Below is a small trained network, with its code and all its weights. Each question gives an input and a target symbol and asks what happens when units are switched off, that is, made to give their printed mean instead of their output.

import numpy as np


def w(rows, s, z=0):
    codes = np.array(rows[::2]) - 128.0
    scale = np.full(codes.shape[1], s)
    scale[-1] = z or s
    return codes * scale


def norm(h):
    return h / np.sqrt((h * h).mean(-1, keepdims=True) + 1e-5)


def f(y):
    return np.maximum(y, 0)


def softmax(a):
    e = np.exp(a - a.max(-1, keepdims=True))
    return e / e.sum(-1, keepdims=True)


def log_softmax(a):
    a = a - a.max(-1, keepdims=True)
    return a - np.log(np.exp(a).sum(-1, keepdims=True))


def net(x, mask):
    ids = ['αδεθξστφψω'.index(c) for c in x.split()]
    T = len(ids)
    res = E[ids] + P[:T]
    u = 0
    for l in range(2):
        r = norm(res)
        for j in range(2):
            rows = slice(2 * j, 2 * j + 2)
            q, k, v = (r @ M[l][rows].T for M in (Q, K, V))
            z = softmax(np.where(np.tri(T) > 0, q @ k.T / 2**0.5, -1e9)) @ v
            o = O[l][rows]
            res = res + np.where(mask[u + j], z, o[:, -1]) @ o[:, :-1]
        u += 2
        y = f(norm(res) @ A[l][:, :-1].T + A[l][:, -1])
        res = res + np.where(mask[u : u + 4], y, B[l][:, -1]) @ B[l][:, :-1]
        u += 4
    return log_softmax(norm(res)[-1] @ U[:, :-1].T + U[:, -1])


Q, K, V, O, A, B = {}, {}, {}, {}, {}, {}
E = w([
[81,126,151],'α',
[119,174,191],'δ',
[156,196,108],'ε',
[128,87,164],'θ',
[195,35,92],'ξ',
[142,142,123],'σ',
[175,134,136],'τ',
[111,74,253],'φ',
[136,106,134],'ψ',
[46,61,92],'ω',
],0.031)
P = w([
[107,252,106],'0',
[107,250,72],'1',
[115,201,75],'2',
[121,166,71],'3',
[118,165,85],'4',
[117,129,72],'5',
[120,144,78],'6',
[123,118,81],'7',
[128,115,78],'8',
[129,119,79],'9',
],0.0031)
Q[0] = w([
[151,95,250],'L0H0',
[90,101,251],'L0H0',
[174,230,216],'L0H1',
[159,226,197],'L0H1',
],0.015)
K[0] = w([
[167,170,253],'L0H0',
[169,104,223],'L0H0',
[174,202,119],'L0H1',
[166,221,144],'L0H1',
],0.018)
V[0] = w([
[146,131,175],'L0H0',
[209,139,198],'L0H0',
[71,254,84],'L0H1',
[66,79,92],'L0H1',
],0.0071)
O[0] = w([
[150,109,142,140],'L0H0',
[174,60,165,175],'L0H0',
[138,55,106,255],'L0H1',
[161,254,118,23],'L0H1',
],0.0096,0.0029)
A[0] = w([
[154,8,187,95],'L0N0',
[203,95,100,5],'L0N1',
[104,157,110,253],'L0N2',
[18,111,194,217],'L0N3',
],0.014,0.0022)
B[0] = w([
[55,213,142,254],'L0N0',
[107,16,171,222],'L0N1',
[154,9,156,160],'L0N2',
[14,2,7,188],'L0N3',
],0.0081,0.0086)
Q[1] = w([
[74,245,81],'L1H0',
[140,91,47],'L1H0',
[108,113,70],'L1H1',
[29,238,110],'L1H1',
],0.011)
K[1] = w([
[208,222,168],'L1H0',
[174,6,170],'L1H0',
[175,164,106],'L1H1',
[108,108,68],'L1H1',
],0.018)
V[1] = w([
[164,202,57],'L1H0',
[123,71,186],'L1H0',
[119,185,176],'L1H1',
[127,2,144],'L1H1',
],0.0064)
O[1] = w([
[212,136,76,28],'L1H0',
[120,254,169,199],'L1H0',
[145,85,132,77],'L1H1',
[101,72,118,254],'L1H1',
],0.0075,0.0055)
A[1] = w([
[9,212,124,255],'L1N0',
[117,153,215,79],'L1N1',
[228,179,84,80],'L1N2',
[11,95,80,91],'L1N3',
],0.011,0.0096)
B[1] = w([
[169,163,74,254],'L1N0',
[255,11,152,141],'L1N1',
[76,124,157,135],'L1N2',
[189,177,211,198],'L1N3',
],0.0087,0.0093)
U = w([
[91,70,114,133],'α',
[91,153,115,195],'δ',
[142,163,8,94],'ε',
[167,168,161,171],'θ',
[139,96,70,236],'ξ',
[242,146,138,58],'σ',
[67,93,191,78],'τ',
[50,120,138,97],'φ',
[178,111,254,2],'ψ',
[24,88,27,30],'ω',
],0.02,0.0094)

Each question gives the input, a string of symbols that net reads in full, and the target symbol t.
The units are the heads (2 rows each of Q, K, V and O) and the neurons (one row each of A and B). Each row of codes is followed by its name. A weight is (code - 128) times the scale printed after its matrix; where a second scale follows, it is the last column's (O, A, B and U).
mask holds one flag per unit, layer by layer, with each layer's heads first. A switched-off unit (its flag False) gives its mean, the last column of its rows in O or B, instead of its output. The means were averaged over made-up inputs and are rounded, as every weight is.
A unit's drop is (log p(t) with every unit on - log p(t) with that unit switched off) / (log p(t) with every unit on - log p(t) with every unit switched off).
The circuit of an input: a set's keep is (log p(t) with only the set's units on - log p(t) with every unit switched off) / (log p(t) with every unit on - log p(t) with every unit switched off). Starting from all 12 units, units are removed one at a time, each time the one whose removal leaves the highest keep (on an exact tie, the one counted first), for as long as the keep stays at least 0.8.
units of the circuit, in order: the units of the circuit, biggest drop first
unit that matters most: the unit with the biggest drop
k most important neurons of layer l: the k neurons of layer l with the biggest drops, biggest first
drop of u: that unit's drop, to one decimal
input ε ε σ, target θ: units of the circuit, in order -> (L1N3; L0H1; L1N0; L0N0)
input ψ ε τ θ ε σ ε ε ω θ, target θ: units of the circuit, in order -> (L0H1; L1N0; L0N1)
input ε δ θ, target δ: 2 most important neurons of layer 1 -> (L1N0; L1N3)
input θ τ σ φ ε σ ε ξ ε, target α: units of the circuit, in order -> (L0N0; L0H1; L1N0; L0N1)
input ξ θ ξ ε, target ξ: unit that matters most -> L0N0
input θ ξ ε ε τ ε σ σ, target θ: units of the circuit, in order -> (L1N3; L1N0)
input ε ω ε α ψ, target ψ: units of the circuit, in order -> (L0N0; L0H1)
input ε ε ε τ ε, target ψ: units of the circuit, in order -> (L0H1; L0N0; L1N0; L0N3)
input α ξ ω ξ ξ ε φ ε ξ σ, target σ: 3 most important neurons of layer 0 -> (L0N3; L0N1; L0N0)
input τ ξ ψ θ σ τ ε, target ξ: 3 most important neurons of layer 0 -> (L0N0; L0N3; L0N2)
input ε τ φ ε, target ψ: 3 most important neurons of layer 0 -> (L0N0; L0N3; L0N2)
input θ ξ ε ε ψ, target σ: 2 most important neurons of layer 0 -> (L0N1; L0N0)
input σ ξ ε α, target ω: drop of L1N2 -> 0.0
input ε σ α, target ω: drop of L0N3 -> 1.1
input ω ε ε α ε ε τ ε σ θ, target θ: most important neuron of layer 0 -> (L0N0)
input ξ δ φ ε σ δ ξ ω ψ, target ψ: drop of L0N0 -> 0.6
